Below is a small trained network, with its code and all its weights. Each question gives an input and a target symbol and asks what happens when units are switched off, that is, made to give their printed mean instead of their output.

import numpy as np


def w(rows, s, z=0):
    codes = np.array(rows[::2]) - 128.0
    scale = np.full(codes.shape[1], s)
    scale[-1] = z or s
    return codes * scale


def norm(h):
    return h / np.sqrt((h * h).mean(-1, keepdims=True) + 1e-5)


def f(y):
    return np.maximum(y, 0)


def softmax(a):
    e = np.exp(a - a.max(-1, keepdims=True))
    return e / e.sum(-1, keepdims=True)


def log_softmax(a):
    a = a - a.max(-1, keepdims=True)
    return a - np.log(np.exp(a).sum(-1, keepdims=True))


def net(x, mask):
    ids = ['αβδζηλμστψω'.index(c) for c in x.split()]
    T = len(ids)
    res = E[ids] + P[:T]
    q, k, v = (norm(res) @ M[0].T for M in (Q, K, V))
    z = softmax(np.where(np.tri(T) > 0, q @ k.T / 3**0.5, -1e9)) @ v
    res = res + np.where(mask[0], z, O[0][:, -1]) @ O[0][:, :-1]
    y = f(norm(res) @ A[0][:, :-1].T + A[0][:, -1])
    res = res + np.where(mask[1:17], y, B[0][:, -1]) @ B[0][:, :-1]
    return log_softmax(norm(res)[-1] @ U[:, :-1].T + U[:, -1])


Q, K, V, O, A, B = {}, {}, {}, {}, {}, {}
E = w([
[126,101,104,123,73],'α',
[129,53,96,112,89],'β',
[147,128,76,130,92],'δ',
[102,110,85,153,134],'ζ',
[60,143,99,166,96],'η',
[111,166,70,158,107],'λ',
[47,145,81,113,111],'μ',
[152,107,100,155,180],'σ',
[94,98,173,207,137],'τ',
[57,172,167,97,254],'ψ',
[163,149,98,84,184],'ω',
],0.014)
P = w([
[120,1,23,135,88],'0',
[139,48,49,134,90],'1',
[131,76,61,140,107],'2',
[127,109,67,151,123],'3',
[118,129,87,154,145],'4',
[112,138,89,160,183],'5',
[110,151,104,158,200],'6',
],0.0059)
Q[0] = w([
[175,157,242,59,70],'h0',
[105,96,8,109,180],'h0',
[186,133,153,165,174],'h0',
],0.016)
K[0] = w([
[132,42,41,149,5],'h0',
[114,221,198,151,166],'h0',
[126,113,200,47,44],'h0',
],0.011)
V[0] = w([
[166,197,49,11,147],'h0',
[49,179,148,37,66],'h0',
[2,124,90,172,78],'h0',
],0.0077)
O[0] = w([
[67,121,5,60,181,119],'h0',
[3,66,150,58,154,1],'h0',
[120,240,241,59,193,162],'h0',
],0.0076,0.007)
A[0] = w([
[36,48,166,183,70,130],'n0',
[58,169,74,185,111,43],'n1',
[127,171,37,41,121,35],'n2',
[121,32,128,184,160,109],'n3',
[70,178,82,158,158,27],'n4',
[62,128,228,183,72,213],'n5',
[255,132,165,224,99,135],'n6',
[198,235,230,191,152,117],'n7',
[171,70,42,133,75,102],'n8',
[234,91,86,86,187,115],'n9',
[46,149,99,141,68,46],'n10',
[236,177,125,25,161,111],'n11',
[186,121,253,236,109,1],'n12',
[35,116,79,137,110,117],'n13',
[147,129,33,242,110,123],'n14',
[89,100,85,169,182,94],'n15',
],0.0078,0.0069)
B[0] = w([
[162,85,163,127,132,140],'n0',
[167,96,101,103,81,137],'n1',
[107,112,174,213,104,141],'n2',
[117,114,83,95,126,152],'n3',
[154,93,65,96,119,137],'n4',
[178,123,108,173,163,165],'n5',
[110,154,115,50,67,255],'n6',
[105,83,148,117,74,205],'n7',
[107,129,136,177,160,188],'n8',
[102,139,131,161,80,187],'n9',
[153,134,148,105,90,131],'n10',
[64,109,127,161,137,151],'n11',
[194,92,125,4,199,153],'n12',
[143,158,177,105,141,155],'n13',
[144,193,148,122,178,238],'n14',
[134,97,95,90,163,157],'n15',
],0.012,0.0096)
U = w([
[120,121,235,161,135,220],'α',
[121,12,95,143,89,179],'β',
[93,132,149,226,144,54],'δ',
[135,100,124,70,177,135],'ζ',
[229,110,193,55,127,97],'η',
[161,208,80,132,86,156],'λ',
[55,88,111,42,52,80],'μ',
[120,98,32,195,167,34],'σ',
[217,69,152,188,170,62],'τ',
[44,153,180,74,181,192],'ψ',
[8,127,124,170,92,4],'ω',
],0.015,0.0031)

Each question gives the input, a string of symbols that net reads in full, and the target symbol t.
The units are the heads (3 rows each of Q, K, V and O) and the neurons (one row each of A and B). Each row of codes is followed by its name. A weight is (code - 128) times the scale printed after its matrix; where a second scale follows, it is the last column's (O, A, B and U).
mask holds one flag per unit, heads first, then neurons. A switched-off unit (its flag False) gives its mean, the last column of its rows in O or B, instead of its output. The means were averaged over made-up inputs and are rounded, as every weight is.
A unit's drop is (log p(t) with every unit on - log p(t) with that unit switched off) / (log p(t) with every unit on - log p(t) with every unit switched off).
The circuit of an input: a set's keep is (log p(t) with only the set's units on - log p(t) with every unit switched off) / (log p(t) with every unit on - log p(t) with every unit switched off). Starting from the 12 units with the biggest drops (on a tie, the unit counted first), units are removed one at a time, each time the one whose removal leaves the highest keep (on an exact tie, the one counted first), for as long as the keep stays at least 0.8.
units of the circuit, in order: the units of the circuit, biggest drop first
k most important neurons: the k neurons with the biggest drops, biggest first
drop when u is switched off: that unit's drop, to one decimal
input ζ σ ω σ ψ α, target α: 4 most important neurons : [n6; n13; n2; n12]
input δ β τ τ μ, target η: 2 most important neurons : [n12; n5]
input σ μ δ σ ζ ψ β, target β: units of the circuit, in order : [h0; n6]
input η δ ζ, target α: 2 most important neurons : [n6; n5]
input δ σ α λ α, target ω: units of the circuit, in order : [h0; n11; n12]
input δ ζ τ τ λ σ, target η: 2 most important neurons : [n12; n7]
input σ σ σ β α τ η, target η: units of the circuit, in order : [h0; n12]
input ψ ζ σ ζ ζ, target ζ: most important neuron : [n6]
input σ σ σ σ ζ α η, target α: 2 most important neurons : [n6; n7]
input δ ζ λ ψ η β μ, target μ: 4 most important neurons : [n14; n1; n4; n8]
input μ δ β, target ψ: 2 most important neurons : [n6; n7]
input β σ μ β α λ, target ω: 2 most important neurons : [n14; n6]
input ψ σ η η, target η: drop when n10 is switched off : 0.1
input τ σ σ β λ ζ, target ω: drop when n6 is switched off : 0.4
input β μ δ, target ψ: drop when h0 is switched off : 0.7
input μ σ ω σ ζ, target σ: most important neuron : [n6]
